Below is a small trained network, with its code and all its weights. Each question gives an input and a class and asks what happens when units are switched off, that is, made to give their printed mean instead of their output.

import numpy as np


def w(rows, s, z=0):
    codes = np.array(rows[::2]) - 128.0
    scale = np.full(codes.shape[1], s)
    scale[-1] = z or s
    return codes * scale


def norm(h):
    return h / np.sqrt((h * h).mean(-1, keepdims=True) + 1e-5)


def f(y):
    return y / 2 * (1 + np.tanh(0.7978845608 * (y + 0.044715 * y**3)))


def log_softmax(a):
    a = a - a.max(-1, keepdims=True)
    return a - np.log(np.exp(a).sum(-1, keepdims=True))


def net(x, mask):
    res = np.array(x, float).reshape(1, 6) / 4 @ E
    u = 0
    for l in range(3):
        y = f(norm(res) @ A[l][:, :-1].T + A[l][:, -1])
        res = res + np.where(mask[u : u + 4], y, B[l][:, -1]) @ B[l][:, :-1]
        u += 4
    return log_softmax(norm(res)[-1] @ U[:, :-1].T + U[:, -1])


A, B = {}, {}
E = w([
[123,132,107,146,141,130,154],'x0',
[145,141,142,129,132,157,130],'x1',
[55,140,71,85,81,216,93],'x2',
[151,111,117,117,118,122,97],'x3',
[159,6,159,164,39,127,198],'x4',
[124,131,141,117,121,120,126],'x5',
],0.011)
A[0] = w([
[2,156,31,51,26,221,96,2],'0.n0',
[45,24,157,144,61,205,143,88],'0.n1',
[75,57,118,36,82,193,160,17],'0.n2',
[42,45,70,46,88,222,150,70],'0.n3',
],0.0068,0.0037)
B[0] = w([
[187,239,148,190,84,137,42,255],'0.n0',
[125,77,102,85,77,197,185,208],'0.n1',
[142,85,172,183,2,199,102,169],'0.n2',
[189,187,176,216,105,132,247,216],'0.n3',
],0.0086,0.0064)
A[1] = w([
[76,225,104,78,200,164,38,89],'1.n0',
[193,95,224,141,167,66,118,65],'1.n1',
[68,78,89,21,94,86,196,2],'1.n2',
[133,2,166,168,43,212,190,110],'1.n3',
],0.0087,0.0054)
B[1] = w([
[64,30,105,10,154,90,155,241],'1.n0',
[127,187,153,201,147,114,108,186],'1.n1',
[79,153,90,78,219,196,98,125],'1.n2',
[54,69,99,33,200,205,135,254],'1.n3',
],0.012,0.0085)
A[2] = w([
[124,71,118,48,132,79,105,89],'2.n0',
[74,234,76,110,2,223,86,71],'2.n1',
[181,240,201,132,65,214,116,254],'2.n2',
[168,119,225,202,189,57,165,24],'2.n3',
],0.0084,0.0047)
B[2] = w([
[101,173,97,70,147,198,241,211],'2.n0',
[128,206,154,247,143,65,105,243],'2.n1',
[120,150,70,192,207,54,99,254],'2.n2',
[178,189,114,173,121,126,100,211],'2.n3',
],0.013,0.006)
U = w([
[99,47,193,8,155,173,180,254],'0',
[195,163,197,223,106,90,85,2],'1',
],0.012,0.0017)

Each question gives the input, the list of numbers given to net, and the class t.
The units are the neurons (one row each of A and B). Each row of codes is followed by its name. A weight is (code - 128) times the scale printed after its matrix; where a second scale follows, it is the last column's (A, B and U).
mask holds one flag per neuron, layer by layer. A switched-off neuron (its flag False) gives its mean, the last column of its row in B, instead of its output. The means were averaged over made-up inputs and are rounded, as every weight is.
A unit's drop is (log p(t) with every unit on - log p(t) with that unit switched off) / (log p(t) with every unit on - log p(t) with every unit switched off).
most important unit: the unit with the biggest drop
top k neurons: the k neurons with the biggest drops, biggest first
k most important neurons of layer l: the k neurons of layer l with the biggest drops, biggest first
drop of u: that unit's drop, to one decimal
input [-3,-8,-7,-8,-8,5], class 0: top 3 neurons -> [0.n3 1.n0 2.n1]
input [8,7,7,7,5,4], class 1: most important unit -> 0.n0
input [8,7,6,-2,4,1], class 1: top 2 neurons -> [0.n0 1.n0]
input [-4,-4,-1,-6,0,-6], class 1: top 4 neurons -> [0.n1 1.n3 1.n0 0.n0]
input [2,3,-8,-6,-8,-5], class 0: top 2 neurons -> [0.n3 1.n0]
input [-8,4,-4,6,5,-2], class 0: top 2 neurons -> [1.n3 0.n0]
input [2,2,-5,-1,-5,3], class 0: top 3 neurons -> [0.n3 1.n0 2.n1]
input [-8,4,-4,3,4,-6], class 0: top 2 neurons -> [1.n3 0.n0]
input [-3,0,-8,8,-8,2], class 0: 3 most important neurons of layer 2 -> [2.n1 2.n2 2.n0]
input [6,-1,8,6,4,-1], class 1: drop of 0.n0 -> 0.8
